Rows and roughly how far along a hidden order each lies, from 0 to 9
In the rows, 128 means zero.
[131  74 128 163 113 170 122 100 122 115 146 125 124 162  81 143 134  92
 135 124 138 106  95 106 166 129 103  94 122 159 128 127 131 130 165 100
 149 130 116 117 118 128 120 146 175 124] : 8
[136 105 126 162 127 137 120 113 149 115 124 135 127 117  52 139 130  99
 142 134 123 156 143 113 154 100 116 101 136 137 102 144 130 108 159 107
 113 160 149 113 118 115 113 140 202 121] : 9
[102  87 145 144 144 163 139 115 144 148 135 129 104  43 186 134 176 117
 136 137 126 122 108 101 120 166 125 147 119 159 184 121 138  75 114 126
 175  61 110 140 109 113 137  91  68  91] : 0
[127 103 146 149 157 119 154 108 139 142 153 141 101  56 137 134 146 116
 111 144 114 163 178 102 134 118 125 129 138 128 148 137 132 118 135 139
 160  21 147 154 104  98 120 114  85 117] : 5
[116  88 137 122 117 219 134 125 106 142 150 114 122 144 177 125 161 127
 136 120 144  74  76 123 116 176 107 145 115 134 174 103 122 123 108 136
 170 103  69 119 136 111 142 112  55 119] : 0
[137  89 140 132  89 185 137 110  75 132 162  98 141 143 146 122 113 119
 132 121 149  65  70 145 150 148 116 142 117 118 139 113 100 201 141 123
 142 122  91 101 168 101 145 123 109 148] : 4
[137 105 120 129  94 139 116 103  78 111 163  90 132 177 205 136 106 112
 113 111 148  56  61 145 161 143 126 115 110 127 145 109 120 224 148 101
 152 101 111 125 141 153 141 150 114 153] : 4
[143 117 120 127 108 122 129 100  75 115 167 100 129 176 189 132  95 118
  98 117 141  79 107 145 160 121 127 114 120 113 138 115 119 223 151 115
 147  66 125 143 138 145 134 150 107 163] : 6
[114  78 138 161 131 223 106 117 170 129 122 128 109  78 127 144 179 103
 164 129 128 129 100 101 132 165 102 121 125 168 145 129 143  49 123 109
 147 186 116 101 101 111 128 128 133  82] : 3
[138  99 133 159 132 117 133 102 113 120 147 134 118 107  92 139 120 100
 120 136 121 151 154 112 159  97 125 108 135 139 106 143 130 125 169 110
 130 110 153 132 114 118 114 142 157 129] : 9
[125 130 134 110 136  91 154 107  82 141 169 111 117 109 237 127 110 136
  79 129 128  95 155 136 128 134 146 159 125 102 177 114 122 178 124 139
 166   3 117 166 129 134 139 118  22 148] : 1
[138 110 121 127 103 127 125 103  79 118 166  94 130 167 200 134 104 115
 107 115 144  64  87 147 157 136 126 124 116 118 147 112 119 207 144 108
 149  88 116 135 141 149 138 161 102 155] : 4
[136 131 144 145 148  46 155 105 113 136 152 129 108  35 173 136 107 119
  99 140 114 158 173 128 144 109 151 144 139 118 132 136 125 177 136 124
 143   8 168 163 119 114 126 120  95 136] : 6
[132 144 123 102 132  40 157 105  67 134 180 100 126 124 239 119  93 136
  66 129 132  93 147 151 144 110 155 147 124  84 168 119 109 209 142 136
 149   1 131 170 141 142 140 105  35 167] : 3
[124 146 139 130 157  31 152 106 118 138 151 130 108  19 205 134 106 130
  92 135 113 148 177 134 132 128 159 164 137 111 152 127 125 172 111 128
 148  16 158 167 113 133 132 125  60 136] : 4

Next part:
[ 72 129 105 123 117 132 142 130 130 117 126 114 102 127  82 130 187 150
 126 123  99 163 155 168 174 179 132 122  84 155 164 139 102 122 122 130
 102 128 113 140  97  88  96 114 138 132  98 117 110] : 2
[208 115 255  87 134 106 212 141 152  61 222 189 181 151 177  89 146 108
 179 139 105 174 209  46 167  49 120 200 105 124 154  56 160  23  47 112
 161 125 144 153  85 166 149  91 178 124 106 109 116] : 9
[ 36 136 107 126 146 128 141 122 145 117 113  79  71 150  93 128 206 142
 176 114 101  81  54 255 161 129 139 151 170 155 150 111  61 123  99 126
 114 122  91 146 128  65  86 151  96 114  93  98 118] : 0
[114 129  97 135 123 137 120 123 130 135 112 128 116 130 124 130 128 131
 124 127 139 146 107 137 130 152 127 115 116 132 119 147  97 147 125 137
 130 128 125 133 122 118 122 131 110 133 128 128 118] : 4
[145 125 144 124 123 127 133 130 123 118 135 138 134 125 140 124 116 122
 126 132 129 129 136 115 132 118 122 126 121 125 126 119 140 128 123 127
 127 129 131 132 122 139 131 123 130 131 127 129 131] : 5
[188 113 183 121 132 137 151 128 124 113 143 163 145 134 165 122  99 114
 173 147 139 190 137 118 142 106 117 149 133 124  86  87  97 117 116 121
 131 126 135 142 138 150 156 122 126 138 115 128 135] : 7
[ 16 136 109 116 130 127 158 127 143 101 117  94  73 147  74 119 234 157
 173 115  90 145  83 242 193 171 140 144 109 164 174 127  58 104  69 128
 103 123  96 149  99  60  80 134 125 117  89  89  98] : 0
[160 113 194 116 112 127 148 131 138  96 148 179 150 169 180 106 128 117
 180 138 165 207 157 105 155 110 105 144 110 122  89  83  66 120  53 135
 159 125 148 140 101 178 157 117 114 135 114  89 158] : 8
[148 127 149 127 127 130 133 133 125 124 134 136 135 117 125 126 128 128
 132 129 123 118 133  87 128 116 126 126 124 127 127 118 129 120 127 125
 131 128 129 132 115 130 136 126 133 131 127 129 131] : 5
[150 111 237 108 102 123 168 131 150  74 163 202 150 173 199  89 149 123
 218 142 168 255 188  97 150 110  97 137  79 124  97  70  47 112  17 132
 164 124 151 157  81 182 169 101 112 134 100  76 156] : 9
[148 122 125 130 123 137 137 128 121 125 130 142 132 127 119 131 117 131
 123 135 133 182 147 122 146 145 122 118 108 135 124 113 116 137 126 128
 121 130 127 137 129 134 136 117 138 136 121 121 133] : 5
[116 113 169 122  91 129 138 128 141  95 137 190 147 172 179  93 139 134
 175 138 180 242 180 106 147 140 103 111  75 121  91  86  51 141  37 140
 168 127 151 147  91 166 152 108 102 137 119  76 161] : 8
[132 125 170 125 113 122 138 129 142 112 148 158 160 151 164 109 126 125
 146 131 145 172 161  97 128 124 118 124 106 118 124 111 120 126  95 131
 154 127 139 132  97 158 146 115 128 131 128 108 151] : 7
[168 115 213 110 114 122 166 132 139  86 166 176 152 154 177 101 130 121
 148 136 135 186 178  80 165 104 118 148  96 124 110  86 104  85  60 129
 159 126 144 138 101 164 149 108 143 132 112 106 133] : 8
[ 60 135  84 135 129 128 117 126 131 134 105  98  94 144 115 125 157 136
 154 119 123 111  81 191 128 142 135 124 151 139 130 136  93 151 112 129
 119 125 109 134 123  91 121 146 103 121 119 110 130] : 2
[148 116 130 132 105 137 122 126 124 113 122 176 130 154 167 110 105 127
 157 139 172 190 139 137 137 132 105 122 104 123  83 111  51 162  76 137
 145 127 153 140 108 170 157 116 101 142 117 100 159] : 7
